(in the rows, 128 means zero)
Each row of numbers belongs to one of the nodes below and depends on some of the facts about them. Some rows are named. Which node is each other row?

Facts:
ω 790 <- z109,z131,z199,z326,z433,z482,z54,z558,z592,z720,z728,z761,z773,z777,z814,z859,z897,z940,z975,z990
ω 996 <- z11,z145,z162,z223,z266,z282,z304,z320,z365,z407,z472,z489,z523,z561,z577,z645,z741,z805,z826,z90
ω 258 <- z114,z121,z141,z301,z316,z350,z408,z449,z455,z491,z541,z619,z65,z676,z756,z821,z872,z907,z974,z98
ω 596 <- z117,z148,z178,z193,z240,z247,z251,z258,z279,z382,z424,z538,z570,z580,z599,z611,z635,z657,z77,z797,z81,z820,z873
ω 858 <- z132,z137,z155,z169,z218,z229,z256,z257,z259,z313,z315,z322,z348,z384,z406,z422,z446,z461,z467,z497,z50,z545,z547,z566,z593,z614,z663,z680,z712,z729,z856,z870,z877,z891,z898,z903,z965,z995
ω 126 <- z235,z302,z346,z510,z522,z535,z695,z698,z752,z784,z806,z83,z842,z865,z882,z917,z996
{z11,z240,z315,z797,z805,z820,z842,z870,z891,z897,z90,z917,z974} ε plevi
{z114,z117,z178,z258,z259,z301,z322,z538,z547,z599,z657,z698,z821,z990} ε danas
{z132,z235,z350,z382,z407,z489,z497,z872} ε pibu
{z145,z155,z199,z446,z491,z676,z741,z784,z856,z877,z965} ε skizur
{z148,z346,z384,z54,z593,z614,z712,z81,z83,z859} ε piplil
{z218,z229,z541,z865,z940} ε drubrala
{z257,z408,z433,z455,z558,z645,z728,z995} ε kosugra
{z266,z348,z50,z523,z545,z577,z65,z77,z882,z898} ε trefoskem
{z279,z422,z449,z522,z561,z570,z729,z756,z873} ε tunim
[z109,z131,z218,z384,z558,z599,z903,z975] δ z752
[z11,z538,z645,z773,z877] δ z472
[z114,z132,z257,z873] δ z326
[z117,z407] δ z162
[z145,z348] δ z251
[z148,z891] δ z302
[z155,z256,z322,z449,z489,z663,z974] δ z680
[z169,z199,z301,z433,z482,z577,z907] δ z247
[z178,z54,z797] δ z313
[z193,z282,z611,z856,z859] δ z761
[z223,z940] δ z510
[z229,z350,z535,z614,z821,z882] δ z121
[z235,z698,z756] δ z806
[z240,z316,z422] δ z98
[z258,z50,z619,z676,z865,z996] δ z695
[z259,z90] δ z320
[z266,z279,z657,z81,z995] δ z592
[z315,z446,z545] δ z461
[z346,z408,z497,z522,z784,z820] δ z406
[z382,z917] δ z580
[z455,z805] δ z137
[z491,z570,z990] δ z304
[z523,z541] δ z777
[z547] δ z141
[z561] δ z720
[z593,z635,z842] δ z566
[z65,z728,z872] δ z365
[z712] δ z467
[z729,z741,z898] δ z814
[z77,z870,z965] δ z826
[z83,z897] δ z424

Some rows with their names:
z169: [140 140 133 134 108  95 150 115 116 148 155 136 113 110 137 142 120 135
 143 158 129 144  94 139 118 121 119 103 113 124 153 119 141 132 140 124
  93 164 125 160 109 130 113 134 156  89 142 142 130  76 143 129 145 152]
z247: [156 155 104 123  93 123 171 145 103 105 181 123 145 105 115 101 154 169
 139 128  99 119 104 112 187 131 138 125 101  99  98  98 181  96 170  79
 112 143 171 122  83 121 114 162 119  82 133 131 144 147 133 141 118 160]
z593: [149 103 131 120 139  75 147  96 145 134 140 173  96 159 138 130 106 123
 192 200 114 129 104 118 125  91 125 141 105 119 119 141 113 167 115 124
  77 164 139 149 139  87 148 128  89  92 114 174 138 106 205 112 126  98]
z77: [150 164 129 123  90  97 154 175 102 105 183 119 175 104 140 127 129 168
 134  95 137 125 103 119 154 142 138 131 126 110 120  92 206  89 187  85
 122 157 164 108  59 154 142 138 135 135 129 129 142 145  98 129 132 189]
z996: [141 151 104 128 112 108 154 133 115 109 157 118 125 120 120 132 140 149
 127 142 130 128 117 106 148 108 145 100 104 122 132 118 151 132 150 105
 124 133 149 123  96 135 145 146 145 109 141 117 132 107 122 131 146 139]
z302: [145 159 104 131 108 113 155 134 116 104 159 114 131 116 121 121 144 154
 121 146 122 129 123 101 158 105 131 104 102 127 128 116 155 129 153 104
 115 133 141 122  98 138 139 156 147  87 151 113 126 115 146 140 149 143]
z279: [137 102 131 102 123  78 150 152 114  87 176 151 160 140 142 116 133 178
 172 143 124 115 115 107 168 115 138 160 120 131  93 127 177 121 166  87
 108 147 179 100 112 104 167 135  59 137 107 170 143 183 158 133  92 132]
z137: [143 153 133 134 106 102 152 121 118 142 152 133 120 111 136 133 122 134
 136 162 120 146  99 129 127 118 106 107 114 130 147 117 146 129 139 124
  84 163 120 158 112 133 105 147 156  69 153 140 125  87 170 132 150 157]
z870: [129 156 170 123 116 110 127 140 108 153 153 127 126 124 145 150 126 144
 124 131 147 142 115 118 130 150 116 103 122 129 169 124 156 126 120 122
  98 190 118 162 100 163 104 112 180  86 134 135 115  82 125 128 136 174]
z251: [151 152 100 125  88 121 173 154 105 104 175 125 139 104 114 101 144 158
 137 123 110 113 110 108 174 132 144 122 113 109  97  99 183 101 178  79
 109 152 168 111  86 135 120 161 120  94 129 133 143 146 142 136 122 154]
z965: [169 131 112 134 125  90 158  93 148 145 139 163  82 143 125 124 102 101
 184 189 107 126  96 121 120  94 134 128  98  91 118 119 113 160 123 118
  83 171 133 154 113  97 136 136 120  79 117 150 144  79 188 100 152 106]
z712: [148 101 131 118 141  75 145  96 144 135 140 175  94 158 139 135 105 120
 192 201 116 128 101 119 122  91 128 140 104 118 119 142 113 169 115 124
  79 165 140 149 140  86 151 125  89 101 110 176 140 104 199 108 127  98]
z580: [151 152 101 124  88 121 172 155 105 104 176 125 139 105 113 101 144 159
 136 124 109 114 110 108 175 132 143 122 115 109  96  99 183 101 179  80
 110 152 168 111  86 134 121 161 122  93 128 132 143 146 142 135 121 153]
z141: [130 166 121 137 102 113 164 141  81 143 155 101 134 122 131 103 150 157
 139 150 110 127 112 117 154 119 128 117 121 107 120 112 138 118 153 109
 135 127 124 107 101 129 116 148 160 115 136 136 148 127 161 128 160 136]
z820: [137 154 139 115  98 128 148 173  93 115 179 118 144 115 125 115 150 171
 126  95 134 109 127  99 178 162 153 119 122 106 120 103 193  95 161  77
 123 179 165 117  75 162 117 125 144 109 110 124 132 140  98 133 105 171]
z109: [120 200 115 110 109 134 154 175 115 117 119 128 129 150 107 139 113 103
 132 148 135 124 105  84 129 120 129 110 130 144 125 130 144 131 122 113
 119 136 128 101 125 168 130 151 171 130 151 150 148 138 185  98 205 148]
z11: [118 160 151 115 126 123 140 153  98 110 164 100 133 138 141 128 170 148
 115 122 152 128 137  98 152 126 134 107 109 129 164 120 151 134 118 130
 139 151 126 124 103 170 143 120 192 103 130  93 128 107 107 134 153 161]
z98: [131 168 120 138 101 113 163 140  81 139 156  99 134 120 132  99 151 160
 139 151 106 127 114 116 157 118 124 119 120 106 119 111 138 117 153 110
 133 126 120 108 101 129 113 151 160 108 140 135 146 130 168 130 159 137]

Rows to name:
No name comes twice in this set of rows, the named rows included.
[129 153 120 138 106 107 163 136  78 147 158 102 127 120 133 110 149 159
 145 147 117 126 109 126 147 120 137 113 119 100 124 112 135 120 154 110
 140 128 127 110  99 125 121 137 160 130 128 136 150 116 138 126 154 131] => z907
[157 146  99 138 121 102 172 114 112 143 141 130  96 152 121  91 130 127
 186 178  95 107 112 107 148  92 155 138 103  69  90 113 105 147 138 105
 131 135 135 104 102  94 146 138 124 121 101 145 164 120 183  97 162  85] => z491
[130 108 135 109 143  67 135 131 125  88 160 139 149 154 151 135 136 174
 156 165 135 132 127 100 153  89 125 142 106 149 126 143 146 150 140 113
 114 127 154 111 123 106 185 130  86 131 128 149 125 151 163 137 118 121] => z522
[164 134  95 132 124  97 176 101 126 125 146 143  85 153 126  98 136 127
 188 174  99 108 117 116 138  80 145 130  81  88 111 118 101 149 127 107
 128 140 126 121 117  96 157 130 135 105 114 128 152 103 179 105 171  88] => z199
[145 151 134 135 104 100 152 118 115 141 154 133 119 108 138 128 125 141
 134 162 118 142 102 132 132 115 105 107 113 130 147 117 147 128 144 124
  82 165 116 158 111 131 105 147 157  62 155 139 124  85 176 138 150 158] => z406
[158 145  99 140 121 101 173 112 111 144 145 129  96 152 123  89 133 129
 187 178  93 108 113 109 149  92 152 139 101  68  90 111 106 147 138 103
 132 134 133 105 102  93 145 139 125 119 103 144 164 120 184  99 160  85] => z676
[171 137  83 133 127  98 163 106 145 107 147 143  92 149 112 110 126 124
 170 174 107 111 123  93 151  79 159 125  84  87 100 116 121 159 136  99
 115 140 154 119 100 101 170 146 113  95 114 121 144 107 165 109 149  91] => z784
[117 118 152 115 135  70 142 138  91 125 154 127 153 158 160 117 139 177
 174 168 124 130 118 114 149 104 120 155 125 129 116 140 131 138 140 118
 132 121 134  97 127 100 161 123  99 156 115 173 145 166 182 125 130 114] => z756
[144 164 162 133 107  76 133 137 114 143 161 125 157 110 164 155 110 148
 134 133 146 159  93 141 111 129  96 116 123 132 171 110 168 117 148 128
  98 166 115 156  84 151 127 125 170 107 154 135 121  86 125 130 160 191] => z50
[157 101  99 111 123  94 168 130 131  94 165 163 115 150 117  96 130 147
 191 163 101  97 115  98 172 103 161 158 103  97  68 121 151 138 156  79
 104 153 186 103 113  88 162 142  54 116  90 165 155 165 179 114  97  94] => z81
[128 215 146 108 116 142 133 187 119 127 119 124 129 166 117 132 116 109
 127 124 142 116 133  62 144 141 131 119 128 125 136 124 148 127 105 107
 125 171 114 106 103 192 128 124 197 115 132 129 134 133 173  90 199 158] => z558

The same nodes again, as new rows of numbers:
Some rows with their names:
z577: [127 102 118  24 112 162 179 155 142 108 132 132 120 164 147 107  82  97
 163 108 134 125 143 139 112 132 179 139 139 100 100 126  98]
z282: [125 104 123 102 117 145 162 139 132 121 116 137 137 171 126 134 121  96
 141 132 140 127 147 124 107 160 180 147 116 140 112 118 115]
z223: [123 104 123 101 117 146 162 139 131 121 116 138 137 171 125 133 120  96
 141 130 139 127 146 124 108 159 179 148 118 140 113 119 115]
z593: [121 112 115  38 108 175 164 166 152  93 125 137 112 125 157 119  97 133
 156 158 131 123 114 141 136  99 145 122 152 131 103  79 130]
z996: [ 98 106 138 108 105 125 160 138 120 113 102 145 137 125 149 128 145 104
 126 147 130 116 115 109 119 128 107 139 105 143 109  94 119]
z497: [112  93 119 103 116 135 154 134 159 109 133 145 125 130 144 102 154 115
 122 138 136 123 102 154 138 135 111 155 120 117 125  98 169]
z990: [ 89 125 132  30  97 132 135 145 131 100 125 122  79  52 134  96  82 110
 131  64 128 100 118 150 109 114  55 143  50 106  52 106  99]
z797: [151  69  97 163 111 134 117 144 154 132 113 141 161 157 123 126 160 132
  84 228 143 134  87 123 107 127 167 147 153 136 145 105 196]
z382: [121  82 104  95 108 153 140 143 159 121 134 142 126 101 129  98 137 113
 108 186 140 122 102 141 105 145 118 150 129  88 115 108 157]
z663: [111 109 129 124 127 137 157 143 135 120 108 139 120 135 122 139 125  95
 153 149 132 108 103 122 126 125 103 148 114 132 119  99 119]
z611: [119 106 111 123 109 163 146 146 138 126 113 134 134 134 116 120 111  99
 133 188 138 105 123 114  98 145 124 139 103 134  92 109 139]
z820: [152  73  92 174 115 144 116 141 158 128 116 138 162 175 120 125 160 134
  94 219 145 132  90 131 112 129 173 151 139 148 139 104 212]
z773: [103 125 121 107 104 133 127 144 128 119 100 136 142 107 138 124 133 115
 131 128 127  98 107 127 104 109 111 147  74 133  97 107 143]
z279: [109  82 112 163 115 128 141 122 150 143 121 151 156 117 118 102 178  87
  96 191 140 110 103 126  95 173 100 168 104  92 133 126 171]
z580: [111 125 103 151 104 173 125 151 144 132 118 135 139 137  98 103 122  84
 126 156 135 132 128  99 115 123 142 136 101 122 115  95 121]
z350: [123  86 113  67 114 129 153 134 146 115 131 153 135 133 160 114 137 128
 108  97 141 142 119 155 131 157 172 164  99  91 148 108 134]
z814: [ 94 144 113 134  99 142 107 148 134 125 106 137 146 109 122 109 145 100
 123  97 124 124 112 113 119  87 126 143  71 123 119  93 124]
z83: [110 109 118  35 105 177 159 163 142  86 121 135 114 131 165 120 107 138
 159 149 129 126 108 139 139  89 142 127 141 126 103  79 126]

Which node is each row?
No name comes twice in this set of rows, the named rows included.
[115  81 124 141 122 110 156 115 144 138 125 154 157 153 126 116 189  83
 106 135 141 131 127 136 103 187 155 177 119  97 155 135 147] => z561
[129  77 112  78 127 138 152 137 156 116 134 144 115 124 127 124 146 105
 128 131 141 142 111 154 111 155 166 165 147  77 147 115 118] => z489
[155  69 104 136 130 107 126 140 141 130 109 150 156 177 141 156 157 142
 100 143 143 154  85 139 132 130 211 168 135 115 191 105 152] => z974
[ 99 110 140  46 120 140 166 144 138 100 132 126  58  79 118 109  76  89
 152  84 133 110 115 145 129 133  49 144  90 108  73  97  76] => z322
[113 109 106  54 105 193 157 160 150 109 130 134 111 102 131 104  87 108
 151 178 136 107 126 132 102 134 122 131 118 100  81 100 122] => z77
[114  82 119 135 134 102 149 118 137 142 117 162 151 137 136 132 174  97
 113 107 139 128 101 142 121 174 143 189  85  68 181 128 126] => z449
[101  86 127  92 110 127 151 133 146 106 126 146 127 119 156 105 164 119
 116 136 133 129  93 145 134 123 102 158 122 101 131 100 150] => z235
[122  85 115  62 115 125 151 136 144 118 131 152 133 134 160 115 135 128
 109 100 140 141 117 154 131 154 168 164 104  83 151 111 128] => z872
[116 104 137   4 110 125 172 145 123 109 136 127  87 138 149  96  42  99
 140  23 136 125 140 145 130 139 122 151  64  95  79 128  66] => z301
[ 94 114 126  52 106 168 168 148 138  92 122 139 114 119 159 111 117 116
 160 128 130 114 119 138 132 116 109 138 106 121  93  87 119] => z882
[120 104 127  78 110 125 161 141 119 125 107 151 144 139 153 138 115 114
 119 107 137 129 139 118 115 158 172 146  87 126 127 107  98] => z619
[106 122 129  35 106 177 155 172 142  98 131 135 110 141 153 123  96 150
 151 189 132 125 122 144 141  99 130 126 166 122 105  87 130] => z384
[ 91 116 137  44 101 168 145 152 131 113 144 119  70  93 107  95  60 109
 129 150 141 110 141 139 107 150  55 141  93  98  49 117  96] => z599
[106 126 116 154 130 149 134 148 144 126 111 139 115 127  96 131 135  75
 155 120 128 133  98 110 140 101 115 149 116 109 149  83  90] => z680
[ 84 111 146  43 105 139 165 138 126  92 130 125  73  97 138  97  88  98
 140  73 132 115 123 141 133 127  55 143  74 122  62  98  87] => z698

Now the same nodes, written a new way:
Some nodes and their rows:
z148: [116 108 171 128 106  98 131 116 170 135  70 120  76 111 112]
z141: [129 142 140 129 132  99 147 130 108 116  99 134 141 130 138]
z131: [ 98 142 150 164 119 152 169 112 139 156 146 195 153 147 140]
z805: [ 58  94 143 117 193 169 112 116  79 187 103 111 129 120 125]
z259: [134 105  77  49 157 165 133 205 144 118 170  88 104 189 120]
z611: [120 122 160 111  90 120 124 160 163 116 106 107 115 108 144]
z614: [119 111 130 157 152 110  99  94 146 119  92 110  89 135  98]
z535: [131 106 120 163 120 140 135 101 109 128 163  91 149  93 112]
z422: [156 150  99 102 122 128 103 164 138  94 171 122 115 147 135]
z870: [ 53 100 148  99 190 155  87 151  83 168  75 102 102 140 133]
z561: [162 143  96 120 123 143 127 131 133 113 197 131 142 126 126]
z821: [141  86 111  82 154 175 156 218 161 137 178  70 129 185 112]
z178: [132  92 128  36 123 163 159 232 180 133 158  75  98 161 129]
z117: [132  92 127  34 122 162 162 232 181 133 157  76  96 161 130]
z777: [140 143 148 162 149 119 174 102 123 147 115 171 201 141 137]
z898: [122 135 129 115 156 124  92 139 124 133 131 128  87 144 115]
z577: [145 174 100 123 136 153 128  91 112 167 143 127 104 119 111]
z424: [118 133 165 100 108  97 149 149 139 110  85 117 117 107 149]

Which node is each row?
No name comes twice in this set of rows, the named rows included.
[ 74  97 178 146 195 173 144 129 103 218  94 146 178 146 134] => z897
[142 185  85 113 104 135 107 114 116 114 102 116 111 129 138] => z169
[128 127 125 133 158 138 116 106 118 152 156 135 114 123 108] => z523
[128 129 108 140 129 134 121  96 118 121 142 130 147 113 130] => z223
[132 128 153 131 146 123 121 149 125 154 133 131 103 142 114] => z65
[203 121 114 134  95 161 103 180 131 101 186 164 117 125 131] => z449
[162 181 114 161 110 154 164  94 139 166 119 156 187 135 137] => z482
[101  72 162 130 164 188  88 166  77 174  91 142 105 118 131] => z974
[142  97 101  66 145 164 157 214 150 139 170  90 122 186 119] => z114
[ 58  89 144 119 192 170 108 119  84 188 105 105 132 121 127] => z11
[ 64 136 126 114 128 133 112 123 112 118 114 151  67 146 133] => z218

